Below are the code and all the weights of a small trained network. Each question names an input and a target symbol and asks about switching units off, where a switched-off unit gives its printed mean instead of its output.

import numpy as np


def w(rows, s, z=0):
    codes = np.array(rows[::2]) - 128.0
    scale = np.full(codes.shape[1], s)
    scale[-1] = z or s
    return codes * scale


def norm(h):
    return h / np.sqrt((h * h).mean(-1, keepdims=True) + 1e-5)


def f(y):
    return np.maximum(y, 0)


def softmax(a):
    e = np.exp(a - a.max(-1, keepdims=True))
    return e / e.sum(-1, keepdims=True)


def log_softmax(a):
    a = a - a.max(-1, keepdims=True)
    return a - np.log(np.exp(a).sum(-1, keepdims=True))


def net(x, mask):
    ids = ['αβγδεζηθλμξπσφψω'.index(c) for c in x.split()]
    T = len(ids)
    res = E[ids] + P[:T]
    r = norm(res)
    for j in range(3):
        rows = slice(2 * j, 2 * j + 2)
        q, k, v = (r @ M[0][rows].T for M in (Q, K, V))
        z = softmax(np.where(np.tri(T) > 0, q @ k.T / 2**0.5, -1e9)) @ v
        o = O[0][rows]
        res = res + np.where(mask[j], z, o[:, -1]) @ o[:, :-1]
    y = f(norm(res) @ A[0][:, :-1].T + A[0][:, -1])
    res = res + np.where(mask[3:27], y, B[0][:, -1]) @ B[0][:, :-1]
    return log_softmax(norm(res)[-1] @ U[:, :-1].T + U[:, -1])


Q, K, V, O, A, B = {}, {}, {}, {}, {}, {}
E = w([
[94,142,97,165,108,97,169,159,228],'α',
[81,116,114,140,67,109,155,122,175],'β',
[135,135,167,100,68,135,109,64,161],'γ',
[245,217,63,110,116,121,151,135,131],'δ',
[59,131,136,123,74,138,176,128,154],'ε',
[122,85,130,96,76,83,143,115,172],'ζ',
[152,104,149,92,209,82,188,174,144],'η',
[174,120,153,93,158,165,110,115,2],'θ',
[101,126,151,125,133,152,95,130,110],'λ',
[107,100,153,116,142,130,90,136,112],'μ',
[118,125,142,120,150,137,82,137,129],'ξ',
[89,127,135,126,156,145,104,151,118],'π',
[105,106,129,127,86,84,163,117,202],'σ',
[87,102,140,122,142,139,123,147,98],'φ',
[112,235,123,176,143,233,96,135,119],'ψ',
[141,82,77,225,85,121,114,155,30],'ω',
],0.0029)
P = w([
[194,127,78,17,54,191,133,223,122],'0',
[99,172,89,47,99,135,117,203,116],'1',
[119,113,51,60,128,133,127,147,120],'2',
[196,70,163,150,113,198,162,154,160],'3',
[110,180,239,146,93,74,112,175,117],'4',
[48,135,75,90,160,87,107,67,102],'5',
[145,40,119,152,169,195,164,45,180],'6',
[120,125,250,197,141,116,133,98,163],'7',
[3,146,154,143,169,49,82,54,117],'8',
],0.0017)
Q[0] = w([
[84,136,8,2,113,139,96,107,85],'H0',
[36,228,145,108,133,2,49,134,62],'H0',
[153,74,23,72,124,210,132,108,130],'H1',
[40,217,58,34,109,56,61,104,55],'H1',
[96,104,158,103,185,106,131,147,153],'H2',
[147,120,137,71,180,82,204,149,157],'H2',
],0.0078)
K[0] = w([
[217,59,151,136,94,254,162,180,172],'H0',
[141,55,32,123,175,195,157,39,150],'H0',
[195,138,244,140,41,177,122,239,134],'H1',
[192,20,87,136,148,252,159,85,179],'H1',
[89,74,176,108,201,91,142,149,153],'H2',
[172,114,151,56,200,88,231,194,160],'H2',
],0.0061)
V[0] = w([
[225,74,84,136,56,137,227,99,37],'H0',
[235,167,137,104,89,148,65,53,183],'H0',
[138,161,13,189,188,69,130,168,186],'H1',
[196,4,120,64,201,23,111,121,125],'H1',
[171,69,5,149,209,98,108,83,131],'H2',
[24,50,190,179,176,127,87,81,134],'H2',
],0.0025)
O[0] = w([
[185,64,187,156,102,210,160,106,215,105],'H0',
[214,153,225,175,176,166,229,156,88,138],'H0',
[108,100,60,28,162,173,187,3,106,102],'H1',
[187,28,4,189,167,177,132,110,133,174],'H1',
[99,167,229,139,56,89,133,163,76,93],'H2',
[229,153,98,59,77,197,158,233,162,7],'H2',
],0.0024,0.0017)
A[0] = w([
[101,134,118,137,148,103,103,146,170,110],'N0',
[95,111,137,146,72,113,130,131,203,119],'N1',
[128,96,112,134,175,173,131,111,133,54],'N2',
[119,124,109,186,34,133,129,121,81,35],'N3',
[155,186,117,153,119,81,170,121,75,80],'N4',
[103,120,144,119,146,115,114,107,102,104],'N5',
[113,91,89,93,86,107,122,113,177,110],'N6',
[130,97,146,109,83,96,180,101,80,90],'N7',
[76,94,132,125,49,122,178,70,255,44],'N8',
[100,120,162,71,156,153,121,92,134,86],'N9',
[163,144,126,128,161,131,105,135,33,4],'N10',
[90,107,129,194,122,132,139,124,102,119],'N11',
[126,122,154,93,163,122,193,107,183,112],'N12',
[112,176,113,85,125,158,152,86,126,100],'N13',
[228,183,68,35,77,128,191,215,172,108],'N14',
[160,134,134,149,171,109,173,76,157,152],'N15',
[137,208,121,176,114,178,125,107,136,82],'N16',
[89,138,114,125,148,154,154,154,140,137],'N17',
[153,164,148,91,159,110,138,151,68,156],'N18',
[118,164,119,128,97,105,106,100,177,108],'N19',
[172,159,179,163,117,125,174,130,116,171],'N20',
[103,128,114,106,69,100,183,116,175,125],'N21',
[167,138,70,119,134,120,157,140,121,124],'N22',
[145,112,142,106,143,172,102,133,87,125],'N23',
],0.0049,0.0026)
B[0] = w([
[140,123,125,126,105,132,154,126,109,214],'N0',
[146,117,122,135,140,156,161,112,136,214],'N1',
[132,143,158,120,110,111,104,114,133,173],'N2',
[135,99,107,137,132,92,94,168,106,159],'N3',
[110,89,137,134,110,113,132,125,153,201],'N4',
[141,131,132,113,121,139,141,127,137,181],'N5',
[108,147,142,147,142,149,131,117,117,205],'N6',
[143,159,109,134,129,143,104,158,153,160],'N7',
[121,193,91,156,89,103,136,108,140,253],'N8',
[137,127,103,124,130,122,132,165,147,190],'N9',
[180,128,118,98,130,157,163,115,98,200],'N10',
[149,140,122,121,128,135,110,138,141,184],'N11',
[109,118,124,166,115,109,133,107,107,214],'N12',
[131,109,123,156,154,134,127,150,132,165],'N13',
[146,254,49,161,70,199,80,136,196,175],'N14',
[118,104,145,111,105,107,152,131,106,234],'N15',
[115,128,145,150,170,107,131,155,107,168],'N16',
[142,119,143,128,126,108,124,109,131,182],'N17',
[136,130,126,141,128,155,127,97,135,249],'N18',
[124,104,133,128,118,132,157,129,114,189],'N19',
[106,127,96,116,142,116,130,124,124,202],'N20',
[131,150,119,162,108,115,136,111,151,199],'N21',
[109,151,160,138,117,131,131,131,142,177],'N22',
[129,144,120,133,129,101,148,112,118,218],'N23',
],0.0081,0.0023)
U = w([
[91,102,21,87,239,143,147,149,178,83],'α',
[140,101,99,63,138,125,174,197,182,189],'β',
[90,181,163,206,254,134,108,175,88,103],'γ',
[77,70,159,170,120,17,203,78,91,151],'δ',
[102,93,172,77,72,176,166,188,163,200],'ε',
[187,112,205,142,108,97,63,98,165,68],'ζ',
[88,85,109,136,175,149,18,19,145,125],'η',
[198,50,176,202,155,188,145,149,213,95],'θ',
[121,167,237,147,49,154,89,167,62,65],'λ',
[173,73,53,176,105,81,55,210,75,97],'μ',
[222,145,110,77,155,172,165,79,46,190],'ξ',
[23,150,82,32,82,120,91,137,53,59],'π',
[190,161,130,48,144,14,100,135,196,89],'σ',
[45,43,110,162,104,249,147,126,87,4],'φ',
[79,197,210,58,155,143,126,136,145,204],'ψ',
[118,215,58,188,67,130,152,108,200,173],'ω',
],0.0068,0.0017)

Each question gives the input, a string of symbols that net reads in full, and the target symbol t.
The units are the heads (2 rows each of Q, K, V and O) and the neurons (one row each of A and B). Each row of codes is followed by its name. A weight is (code - 128) times the scale printed after its matrix; where a second scale follows, it is the last column's (O, A, B and U).
mask holds one flag per unit, heads first, then neurons. A switched-off unit (its flag False) gives its mean, the last column of its rows in O or B, instead of its output. The means were averaged over made-up inputs and are rounded, as every weight is.
A unit's drop is (log p(t) with every unit on - log p(t) with that unit switched off) / (log p(t) with every unit on - log p(t) with every unit switched off).
The circuit of an input: a set's keep is (log p(t) with only the set's units on - log p(t) with every unit switched off) / (log p(t) with every unit on - log p(t) with every unit switched off). Starting from the 12 units with the biggest drops (on a tie, the unit counted first), units are removed one at a time, each time the one whose removal leaves the highest keep (on an exact tie, the one counted first), for as long as the keep stays at least 0.8.
circuit, biggest first: the units of the circuit, biggest drop first
k most important neurons: the k neurons with the biggest drops, biggest first
heads that matter: for each layer, one digit per head in row order, 1 if its drop is at least 0.15 and else 0, layers parted by /
input π ξ η ω ξ ξ θ λ ω, target μ: heads that matter	000
input ξ η η ξ, target η: heads that matter	110
input ξ θ η π, target θ: circuit, biggest first	H1, H0, N8
input η ξ θ π α δ ξ, target α: 2 most important neurons	N9, N8
input θ ξ η μ ξ ξ, target μ: heads that matter	010
input α η α σ α ω α γ ξ, target α: heads that matter	011
input β β ξ, target β: heads that matter	110
input μ ω π γ δ ξ θ δ ξ, target θ: circuit, biggest first	H0, H1, N8, H2
input ξ ε θ η φ λ μ, target φ: heads that matter	111
input ξ η λ ξ ω ε η, target δ: circuit, biggest first	N15
input ξ ξ δ η ω ξ α α δ, target δ: heads that matter	001
input γ λ ψ η δ ξ φ, target δ: 2 most important neurons	N12, N14
input δ λ φ ε ψ ξ ξ, target ψ: heads that matter	110
input ξ γ ξ ζ η, target ω: circuit, biggest first	H2, N14
input ω ξ ξ φ, target ξ: heads that matter	100
input ξ η μ, target ξ: heads that matter	100
input λ β ψ ω ξ, target ψ: heads that matter	010
input φ θ ξ θ δ δ π δ, target δ: heads that matter	001
input δ ξ η, target ω: heads that matter	000
input ω φ η ξ, target φ: heads that matter	100
input θ δ η ζ δ ξ, target ζ: 2 most important neurons	N2, N8
input μ φ θ π, target φ: 2 most important neurons	N8, N14
input η φ μ ψ β ξ λ λ ξ, target λ: 2 most important neurons	N8, N0
input γ ξ η η η π, target η: most important neuron	N8
input ξ ξ α π σ α ξ, target σ: most important neuron	N2
input ε σ π δ μ λ, target δ: 2 most important neurons	N12, N2
input ξ ε γ η ξ, target γ: most important neuron	N20
input η η ω α α λ, target α: 3 most important neurons	N9, N13, N8
